grid = [[31, -38, 4, 40, -6, -42, -31, -35], [18, -42, -21, 44, -12, -32, -61, -51], [24, 53, 60, -46, 19, -13, 75, 41], [46, -74, 17, 75, -5, -55, -19, -29], [40, -59, 2, 56, -11, -61, -47, -52], [11, 26, 11, -14, 6, -4, 3, -2], [42, -53, 1, 56, -10, -59, -50, -54], [25, -64, -3, 59, -10, -40, -33, -33], [-32, 67, -23, -46, 9, 56, -4, 14], [16, 11, 19, 4, 9, -3, 17, 10], [-47, 88, -25, -69, 11, 75, 11, 30], [-3, 5, 23, -22, 2, -5, 45, 29], [-50, 76, -36, -84, -4, 45, -15, 1], [37, -48, 2, 48, -9, -54, -43, -48]]
grid[0,0]: 31
grid[4]: [40, -59, 2, 56, -11, -61, -47, -52]
grid[3]: [46, -74, 17, 75, -5, -55, -19, -29]
grid[8,4]: 9
grid[2,3]: -46
grid[9,5]: -3
grid[8,6]: -4
grid[:, 1]: [-38, -42, 53, -74, -59, 26, -53, -64, 67, 11, 88, 5, 76, -48]
grid[11,0]: -3
grid[7]: [25, -64, -3, 59, -10, -40, -33, -33]
grid[0,1]: -38
grid[13,3]: 48
grid[12,4]: -4
grid[5,1]: 26
grid[9,2]: 19
grid[:, 0]: [31, 18, 24, 46, 40, 11, 42, 25, -32, 16, -47, -3, -50, 37]
grid[8,7]: 14
grid[:, 4]: [-6, -12, 19, -5, -11, 6, -10, -10, 9, 9, 11, 2, -4, -9]
grid[9,7]: 10
grid[1,5]: -32
grid[1,2]: -21
grid[12,2]: -36
grid[0,7]: -35
grid[12,1]: 76
grid[3,3]: 75
grid[6,1]: -53
grid[3,5]: -55
grid[7,1]: -64
grid[8,0]: -32
grid[5,0]: 11
grid[7,0]: 25
grid[7,6]: -33
grid[:, 5]: [-42, -32, -13, -55, -61, -4, -59, -40, 56, -3, 75, -5, 45, -54]
grid[1,7]: -51
grid[10,7]: 30

data =
[[ 0.043  0.028 -0.053 -0.019 -0.074 -0.042 -0.063  0.036  0.022 -0.030
  -0.026 -0.016]
 [-0.166 -0.110 -0.072  0.018 -0.027  0.151 -0.058 -0.141 -0.187  0.085
   0.109 -0.011]
 [-0.229 -0.187  0.150 -0.030  0.223  0.023  0.190 -0.206 -0.131 -0.013
  -0.037 -0.029]
 [-0.099 -0.128  0.051  0.004  0.085  0.031  0.099 -0.087 -0.050 -0.129
  -0.113 -0.002]]
data[0,0]: 0.043
data[:, 5]: [-0.042, 0.151, 0.023, 0.031]
data[1,9]: 0.085
data[:, 0]: [0.043, -0.166, -0.229, -0.099]
data[2,1]: -0.187
data[3,8]: -0.050
data[0,3]: -0.019
data[0]: [0.043, 0.028, -0.053, -0.019, -0.074, -0.042, -0.063, 0.036, 0.022, -0.030, -0.026, -0.016]
data[3,10]: -0.113
data[1,4]: -0.027
data[0,5]: -0.042
data[2,8]: -0.131
data[0,9]: -0.030
data[3,4]: 0.085
data[:, 9]: [-0.030, 0.085, -0.013, -0.129]
data[2,4]: 0.223
data[2,11]: -0.029
data[1,2]: -0.072
data[3,5]: 0.031
data[1,11]: -0.011
data[2,2]: 0.150
data[:, 11]: [-0.016, -0.011, -0.029, -0.002]
data[1]: [-0.166, -0.110, -0.072, 0.018, -0.027, 0.151, -0.058, -0.141, -0.187, 0.085, 0.109, -0.011]
data[2,3]: -0.030
data[3]: [-0.099, -0.128, 0.051, 0.004, 0.085, 0.031, 0.099, -0.087, -0.050, -0.129, -0.113, -0.002]
data[1,7]: -0.141
data[1,10]: 0.109
data[:, 7]: [0.036, -0.141, -0.206, -0.087]
data[3,0]: -0.099
data[0,8]: 0.022
